Here is a tiny trained network, its code and every weight. The questions are about switching its units off for an input and a target symbol, where a switched-off unit gives its printed mean instead of its output.

import numpy as np


def w(rows, s, z=0):
    codes = np.array(rows[::2]) - 128.0
    scale = np.full(codes.shape[1], s)
    scale[-1] = z or s
    return codes * scale


def norm(h):
    return h / np.sqrt((h * h).mean(-1, keepdims=True) + 1e-5)


def f(y):
    return y / 2 * (1 + np.tanh(0.7978845608 * (y + 0.044715 * y**3)))


def softmax(a):
    e = np.exp(a - a.max(-1, keepdims=True))
    return e / e.sum(-1, keepdims=True)


def log_softmax(a):
    a = a - a.max(-1, keepdims=True)
    return a - np.log(np.exp(a).sum(-1, keepdims=True))


def net(x, mask):
    ids = ['ΓΠΩεζξ'.index(c) for c in x.split()]
    T = len(ids)
    res = E[ids] + P[:T]
    u = 0
    for l in range(2):
        q, k, v = (norm(res) @ M[l].T for M in (Q, K, V))
        z = softmax(np.where(np.tri(T) > 0, q @ k.T / 2**0.5, -1e9)) @ v
        res = res + np.where(mask[u], z, O[l][:, -1]) @ O[l][:, :-1]
        u += 1
        y = f(norm(res) @ A[l][:, :-1].T + A[l][:, -1])
        res = res + np.where(mask[u : u + 8], y, B[l][:, -1]) @ B[l][:, :-1]
        u += 8
    return log_softmax(norm(res)[-1] @ U[:, :-1].T + U[:, -1])


Q, K, V, O, A, B = {}, {}, {}, {}, {}, {}
E = w([
[248,86,198,102,178,101,124,98],'Γ',
[55,95,117,184,145,44,225,206],'Π',
[101,192,112,115,83,3,92,158],'Ω',
[138,136,162,28,59,226,90,191],'ε',
[117,90,88,73,156,205,41,120],'ζ',
[75,217,96,157,95,144,119,62],'ξ',
],0.011)
P = w([
[2,104,231,197,154,139,141,197],'0',
[83,123,147,96,189,155,59,113],'1',
[126,106,167,131,170,143,85,133],'2',
[177,100,78,139,98,165,150,142],'3',
[139,124,118,94,172,111,120,62],'4',
[130,57,110,127,141,46,109,130],'5',
[161,114,26,122,101,107,178,133],'6',
],0.0094)
Q[0] = w([
[203,169,21,116,91,164,219,106],'0.h0',
[191,28,3,55,78,56,156,228],'0.h0',
],0.006)
K[0] = w([
[102,143,122,2,239,84,152,87],'0.h0',
[101,70,71,46,88,113,189,26],'0.h0',
],0.0069)
V[0] = w([
[194,109,170,9,141,108,73,199],'0.h0',
[145,129,138,152,209,153,84,1],'0.h0',
],0.0056)
O[0] = w([
[49,147,166,16,199,116,210,184,255],'0.h0',
[17,105,249,165,58,154,184,2,143],'0.h0',
],0.007,0.0034)
A[0] = w([
[92,114,190,92,104,169,3,125,179],'0.n0',
[74,127,170,219,198,146,175,157,176],'0.n1',
[94,159,181,159,53,98,61,187,155],'0.n2',
[48,157,205,99,75,89,185,135,130],'0.n3',
[121,60,183,201,84,33,109,38,120],'0.n4',
[207,185,206,72,96,133,116,11,176],'0.n5',
[63,218,98,171,78,177,104,69,252],'0.n6',
[153,169,112,112,157,169,19,149,124],'0.n7',
],0.0054,0.0025)
B[0] = w([
[168,100,40,136,60,145,140,99,231],'0.n0',
[125,78,133,187,41,124,1,147,186],'0.n1',
[154,105,91,155,217,252,127,29,169],'0.n2',
[79,97,105,227,227,140,78,91,227],'0.n3',
[132,181,81,172,145,180,221,123,191],'0.n4',
[150,163,96,171,107,86,116,97,253],'0.n5',
[182,244,88,136,144,85,115,120,174],'0.n6',
[43,178,140,172,94,96,172,169,177],'0.n7',
],0.0063,0.0031)
Q[1] = w([
[148,157,168,143,128,149,7,142],'1.h0',
[106,107,127,131,161,103,123,147],'1.h0',
],0.011)
K[1] = w([
[97,124,218,230,99,194,80,204],'1.h0',
[166,129,104,61,169,253,182,131],'1.h0',
],0.0041)
V[1] = w([
[62,189,17,105,226,98,38,61],'1.h0',
[150,254,255,151,150,35,183,119],'1.h0',
],0.0045)
O[1] = w([
[99,47,26,111,32,69,159,129,251],'1.h0',
[84,214,254,218,74,17,25,177,78],'1.h0',
],0.0086,0.0024)
A[1] = w([
[167,73,108,187,1,178,87,113,56],'1.n0',
[136,122,138,129,129,149,135,213,65],'1.n1',
[145,80,180,69,111,162,153,100,154],'1.n2',
[154,122,136,148,189,70,26,121,90],'1.n3',
[233,123,113,48,65,146,106,99,168],'1.n4',
[142,113,83,97,117,162,98,117,253],'1.n5',
[28,78,176,133,47,213,105,159,186],'1.n6',
[94,137,178,47,179,146,164,223,51],'1.n7',
],0.0082,0.002)
B[1] = w([
[245,254,170,223,96,82,154,84,161],'1.n0',
[155,178,82,57,98,71,121,139,136],'1.n1',
[46,70,20,101,78,132,123,141,217],'1.n2',
[124,119,114,109,73,93,98,163,230],'1.n3',
[68,162,33,202,157,121,76,167,254],'1.n4',
[78,209,233,200,130,134,153,59,238],'1.n5',
[79,158,105,127,243,98,111,78,214],'1.n6',
[179,225,198,118,106,79,155,176,189],'1.n7',
],0.0066,0.0036)
U = w([
[36,117,207,147,140,119,111,81,106],'Γ',
[124,168,66,226,241,161,115,174,240],'Π',
[100,82,65,98,2,77,87,148,163],'Ω',
[164,171,139,68,148,118,232,157,174],'ε',
[105,56,70,121,166,186,186,50,4],'ζ',
[152,198,132,219,77,119,190,71,49],'ξ',
],0.0055,0.0023)

Each question gives the input, a string of symbols that net reads in full, and the target symbol t.
The units are the heads (2 rows each of Q, K, V and O) and the neurons (one row each of A and B). Each row of codes is followed by its name. A weight is (code - 128) times the scale printed after its matrix; where a second scale follows, it is the last column's (O, A, B and U).
mask holds one flag per unit, layer by layer, with each layer's heads first. A switched-off unit (its flag False) gives its mean, the last column of its rows in O or B, instead of its output. The means were averaged over made-up inputs and are rounded, as every weight is.
A unit's drop is (log p(t) with every unit on - log p(t) with that unit switched off) / (log p(t) with every unit on - log p(t) with every unit switched off).
The circuit of an input: a set's keep is (log p(t) with only the set's units on - log p(t) with every unit switched off) / (log p(t) with every unit on - log p(t) with every unit switched off). Starting from the 12 units with the biggest drops (on a tie, the unit counted first), units are removed one at a time, each time the one whose removal leaves the highest keep (on an exact tie, the one counted first), for as long as the keep stays at least 0.8.
units of the circuit, in order: the units of the circuit, biggest drop first
top k neurons: the k neurons with the biggest drops, biggest first
top k neurons in layer l: the k neurons of layer l with the biggest drops, biggest first
drop when u is switched off: that unit's drop, to one decimal
input ζ Γ ξ Γ Γ ζ, target Γ: units of the circuit, in order => 0.h0
input ξ Γ ξ ζ, target ξ: units of the circuit, in order => 1.n0, 0.h0
input Γ ξ Γ Ω Π, target Ω: units of the circuit, in order => 1.h0, 0.n1
input ξ Γ ε, target ξ: units of the circuit, in order => 1.n0, 0.n0
input ζ ξ Ω ζ Π ε, target ζ: units of the circuit, in order => 1.h0, 0.n2
input Γ ε ξ ξ Π, target ξ: units of the circuit, in order => 0.h0, 1.n0, 0.n1
input ξ ζ Γ Π ξ Γ ζ, target ξ: units of the circuit, in order => 0.h0, 1.n0
input Ω Ω ξ, target Ω: top 2 neurons => 0.n7, 0.n6
input ζ ζ Π, target ζ: units of the circuit, in order => 1.h0, 0.n0
input Ω Ω ζ ε Γ Ω, target ε: top 2 neurons in layer 0 => 0.n0, 0.n5
input Γ Γ Γ Γ Γ ε, target ε: top 2 neurons in layer 1 => 1.n7, 1.n4
input ζ Γ Γ, target ζ: top 2 neurons => 0.n0, 0.n7
input ξ Ω Ω Ω ξ Ω, target ξ: top 2 neurons in layer 0 => 0.n2, 0.n4
input Γ ζ Γ Ω, target ζ: top neuron in layer 0 => 0.n3
input Ω ε Γ ε, target ε: top 2 neurons => 1.n7, 0.n1
input Γ Γ Γ, target Γ: drop when 0.n5 is switched off => 0.0
input Γ ξ Ω Γ, target ξ: drop when 0.n4 is switched off => 0.1
input ξ Γ Γ ξ ζ ε, target ξ: drop when 0.h0 is switched off => 0.4
